Below is a small trained network, with its code and all its weights. Each question gives an input and a class and asks what happens when units are switched off, that is, made to give their printed mean instead of their output.

import numpy as np


def w(rows, s, z=0):
    codes = np.array(rows[::2]) - 128.0
    scale = np.full(codes.shape[1], s)
    scale[-1] = z or s
    return codes * scale


def norm(h):
    return h / np.sqrt((h * h).mean(-1, keepdims=True) + 1e-5)


def f(y):
    return np.maximum(y, 0)


def log_softmax(a):
    a = a - a.max(-1, keepdims=True)
    return a - np.log(np.exp(a).sum(-1, keepdims=True))


def net(x, mask):
    res = np.array(x, float).reshape(1, 4) / 4 @ E
    u = 0
    for l in range(2):
        y = f(norm(res) @ A[l][:, :-1].T + A[l][:, -1])
        res = res + np.where(mask[u : u + 7], y, B[l][:, -1]) @ B[l][:, :-1]
        u += 7
    return log_softmax(norm(res)[-1] @ U[:, :-1].T + U[:, -1])


A, B = {}, {}
E = w([
[95,199,81,142,218,58,110,194],'x0',
[6,93,150,151,104,139,158,182],'x1',
[108,179,166,56,157,201,117,133],'x2',
[136,131,51,62,25,109,92,203],'x3',
],0.011)
A[0] = w([
[175,68,80,247,69,11,215,116,1],'0.n1',
[129,21,99,149,97,211,204,96,96],'0.n2',
[181,37,158,72,34,208,186,48,14],'0.n3',
[159,94,62,155,67,118,35,138,115],'0.n4',
[125,187,85,161,196,93,126,196,183],'0.n5',
[3,104,165,117,42,93,195,186,46],'0.n6',
[161,141,147,150,183,159,207,94,155],'0.n7',
],0.0067,0.0059)
B[0] = w([
[162,33,221,45,177,45,2,157,197],'0.n1',
[64,172,119,149,43,72,60,122,207],'0.n2',
[131,248,157,204,32,106,151,113,238],'0.n3',
[185,75,157,200,184,153,142,182,197],'0.n4',
[142,158,165,213,10,149,69,96,254],'0.n5',
[98,81,95,182,219,222,176,173,207],'0.n6',
[98,52,100,117,135,159,64,115,227],'0.n7',
],0.009,0.0054)
A[1] = w([
[87,232,167,10,134,206,131,125,35],'1.n1',
[154,113,65,79,61,118,149,212,72],'1.n2',
[75,123,136,121,82,145,88,143,86],'1.n3',
[222,149,60,70,172,98,156,78,27],'1.n4',
[66,85,138,175,157,110,141,50,133],'1.n5',
[241,180,127,100,115,88,120,72,2],'1.n6',
[105,212,95,140,191,56,102,165,83],'1.n7',
],0.014,0.0046)
B[1] = w([
[176,49,119,146,117,9,92,159,240],'1.n1',
[175,198,191,67,225,132,128,33,212],'1.n2',
[104,127,67,162,161,150,117,113,225],'1.n3',
[65,101,94,148,165,138,168,162,164],'1.n4',
[178,183,83,50,146,128,137,145,255],'1.n5',
[6,115,70,143,147,161,165,178,239],'1.n6',
[89,112,198,110,11,158,164,59,201],'1.n7',
],0.014,0.0073)
U = w([
[103,166,150,144,5,153,108,71,196],'0',
[44,95,63,134,184,167,150,166,188],'1',
[156,57,133,120,128,23,63,139,156],'2',
[171,207,143,74,208,143,122,58,162],'3',
[164,156,85,169,137,161,55,153,182],'4',
[190,131,157,115,103,131,209,133,1],'5',
[174,102,179,104,109,138,231,166,27],'6',
[163,95,177,112,102,155,209,172,13],'7',
],0.017,0.0066)

Each question gives the input, the list of numbers given to net, and the class t.
The units are the neurons (one row each of A and B). Each row of codes is followed by its name. A weight is (code - 128) times the scale printed after its matrix; where a second scale follows, it is the last column's (A, B and U).
mask holds one flag per neuron, layer by layer. A switched-off neuron (its flag False) gives its mean, the last column of its row in B, instead of its output. The means were averaged over made-up inputs and are rounded, as every weight is.
A unit's drop is (log p(t) with every unit on - log p(t) with that unit switched off) / (log p(t) with every unit on - log p(t) with every unit switched off).
The circuit of an input: a set's keep is (log p(t) with only the set's units on - log p(t) with every unit switched off) / (log p(t) with every unit on - log p(t) with every unit switched off). Starting from the 12 units with the biggest drops (on a tie, the unit counted first), units are removed one at a time, each time the one whose removal leaves the highest keep (on an exact tie, the one counted first), for as long as the keep stays at least 0.8.
units of the circuit, in order: the units of the circuit, biggest drop first
most important unit: the unit with the biggest drop
k most important neurons: the k neurons with the biggest drops, biggest first
top k neurons in layer l: the k neurons of layer l with the biggest drops, biggest first
drop of u: that unit's drop, to one decimal
input [6,1,4,-5], class 0: 2 most important neurons	1.n7; 1.n2
input [-1,1,1,-4], class 3: most important unit	1.n5
input [-5,5,-7,-5], class 2: 3 most important neurons	0.n1; 1.n6; 1.n2
input [-1,7,-8,-5], class 2: 2 most important neurons	0.n1; 1.n6
input [0,3,-2,4], class 3: 2 most important neurons	1.n2; 1.n6
input [2,2,-3,0], class 4: 2 most important neurons	0.n5; 1.n1
input [7,6,8,5], class 2: 2 most important neurons	1.n1; 0.n3
input [-5,0,0,-7], class 3: top 2 neurons in layer 0	0.n5; 0.n7
input [-6,7,5,1], class 1: 2 most important neurons	0.n6; 1.n3
input [-8,-7,8,-2], class 0: 2 most important neurons	0.n3; 0.n1
input [7,-8,-1,-6], class 1: 2 most important neurons	1.n6; 1.n4
input [-3,-1,1,4], class 3: 3 most important neurons	1.n2; 0.n5; 1.n7
input [4,-2,-4,6], class 3: 3 most important neurons	1.n2; 1.n1; 0.n3
input [-5,-8,-5,-6], class 1: units of the circuit, in order	1.n6
input [-4,6,-7,-3], class 2: top 2 neurons in layer 1	1.n6; 1.n4
input [8,-7,4,2], class 0: 2 most important neurons	1.n7; 0.n5
input [0,4,2,-6], class 3: top 2 neurons in layer 1	1.n5; 1.n6
input [2,4,6,3], class 2: 2 most important neurons	1.n1; 1.n6
input [-6,8,-1,1], class 1: top 2 neurons in layer 0	0.n6; 0.n5
input [8,8,-2,-5], class 0: 2 most important neurons	1.n7; 1.n6
input [-6,2,-7,4], class 2: most important unit	0.n1
input [4,-2,-3,2], class 0: top 2 neurons in layer 1	1.n1; 1.n7
input [-3,-4,1,-4], class 1: top 3 neurons in layer 0	0.n6; 0.n5; 0.n3
input [6,2,0,5], class 0: top 2 neurons in layer 1	1.n7; 1.n5
input [8,-4,4,5], class 0: drop of 1.n7	0.6
input [1,-1,3,4], class 3: drop of 1.n2	1.8
input [8,-4,6,5], class 0: drop of 1.n7	0.9
